Below are the code and all the weights of a small trained network. Each question names an input and a class and asks about switching units off, where a switched-off unit gives its printed mean instead of its output.

import numpy as np


def w(rows, s, z=0):
    codes = np.array(rows[::2]) - 128.0
    scale = np.full(codes.shape[1], s)
    scale[-1] = z or s
    return codes * scale


def norm(h):
    return h / np.sqrt((h * h).mean(-1, keepdims=True) + 1e-5)


def f(y):
    return y / 2 * (1 + np.tanh(0.7978845608 * (y + 0.044715 * y**3)))


def log_softmax(a):
    a = a - a.max(-1, keepdims=True)
    return a - np.log(np.exp(a).sum(-1, keepdims=True))


def net(x, mask):
    res = np.array(x, float).reshape(1, 7) / 4 @ E
    u = 0
    for l in range(3):
        y = f(norm(res) @ A[l][:, :-1].T + A[l][:, -1])
        res = res + np.where(mask[u : u + 3], y, B[l][:, -1]) @ B[l][:, :-1]
        u += 3
    return log_softmax(norm(res)[-1] @ U[:, :-1].T + U[:, -1])


A, B = {}, {}
E = w([
[45,106,48,214,35,112],'x0',
[149,87,101,133,135,22],'x1',
[102,116,96,130,120,160],'x2',
[101,143,56,138,69,184],'x3',
[117,116,2,163,147,105],'x4',
[156,158,178,111,65,157],'x5',
[194,143,76,16,67,197],'x6',
],0.0067)
A[0] = w([
[83,143,102,139,215,61,18],'L0N1',
[120,86,106,80,64,26,2],'L0N2',
[44,147,234,255,79,75,2],'L0N3',
],0.0092,0.0048)
B[0] = w([
[211,77,109,215,112,135,171],'L0N1',
[173,81,112,109,63,28,165],'L0N2',
[2,138,224,161,88,111,255],'L0N3',
],0.012,0.0039)
A[1] = w([
[140,255,136,129,167,148,251],'L1N1',
[191,152,129,200,79,151,179],'L1N2',
[62,210,16,129,94,162,141],'L1N3',
],0.0073,0.0019)
B[1] = w([
[146,69,187,30,144,109,216],'L1N1',
[150,96,129,91,178,155,174],'L1N2',
[43,75,11,137,131,204,251],'L1N3',
],0.011,0.0029)
A[2] = w([
[110,66,124,49,67,87,44],'L2N1',
[127,177,130,97,24,150,22],'L2N2',
[123,160,87,254,207,35,2],'L2N3',
],0.0069,0.0029)
B[2] = w([
[148,123,138,95,115,40,229],'L2N1',
[128,127,106,197,233,46,132],'L2N2',
[162,155,163,177,248,145,249],'L2N3',
],0.015,0.0013)
U = w([
[179,101,138,221,227,102,2],'0',
[30,154,210,189,86,85,241],'1',
[85,106,38,116,80,188,211],'2',
[172,137,83,124,39,3,41],'3',
[172,163,212,25,133,144,193],'4',
],0.016,0.0023)

Each question gives the input, the list of numbers given to net, and the class t.
The units are the neurons (one row each of A and B). Each row of codes is followed by its name. A weight is (code - 128) times the scale printed after its matrix; where a second scale follows, it is the last column's (A, B and U).
mask holds one flag per neuron, layer by layer. A switched-off neuron (its flag False) gives its mean, the last column of its row in B, instead of its output. The means were averaged over made-up inputs and are rounded, as every weight is.
A unit's drop is (log p(t) with every unit on - log p(t) with that unit switched off) / (log p(t) with every unit on - log p(t) with every unit switched off).
The circuit of an input: a set's keep is (log p(t) with only the set's units on - log p(t) with every unit switched off) / (log p(t) with every unit on - log p(t) with every unit switched off). Starting from all 9 units, units are removed one at a time, each time the one whose removal leaves the highest keep (on an exact tie, the one counted first), for as long as the keep stays at least 0.8.
units of the circuit, in order: the units of the circuit, biggest drop first
top k neurons: the k neurons with the biggest drops, biggest first
drop when u is switched off: that unit's drop, to one decimal
input [4,-2,-3,-3,-7,-4,4], class 4: units of the circuit, in order : (L0N3)
input [-1,-1,-2,-2,5,5,1], class 4: top 2 neurons : (L1N1, L0N2)
input [8,6,2,5,-6,4,6], class 3: top 2 neurons : (L0N2, L2N1)
input [5,6,2,6,-7,-4,7], class 3: top 3 neurons : (L0N2, L2N1, L2N2)
input [2,7,4,6,-5,-4,7], class 3: top 2 neurons : (L0N2, L2N1)
input [6,-2,-4,-3,2,-7,0], class 0: top 2 neurons : (L2N3, L0N1)
input [2,-7,-7,0,-5,-8,1], class 4: units of the circuit, in order : (L0N3, L1N3)
input [0,8,-2,-4,5,6,-3], class 0: top 3 neurons : (L2N3, L1N1, L0N1)
input [4,6,4,-3,5,-2,-2], class 0: drop when L2N3 is switched off : 0.8
input [1,0,8,2,-3,5,0], class 2: drop when L0N3 is switched off : 0.9
input [3,5,-2,-4,0,-3,-1], class 0: drop when L2N3 is switched off : 1.3
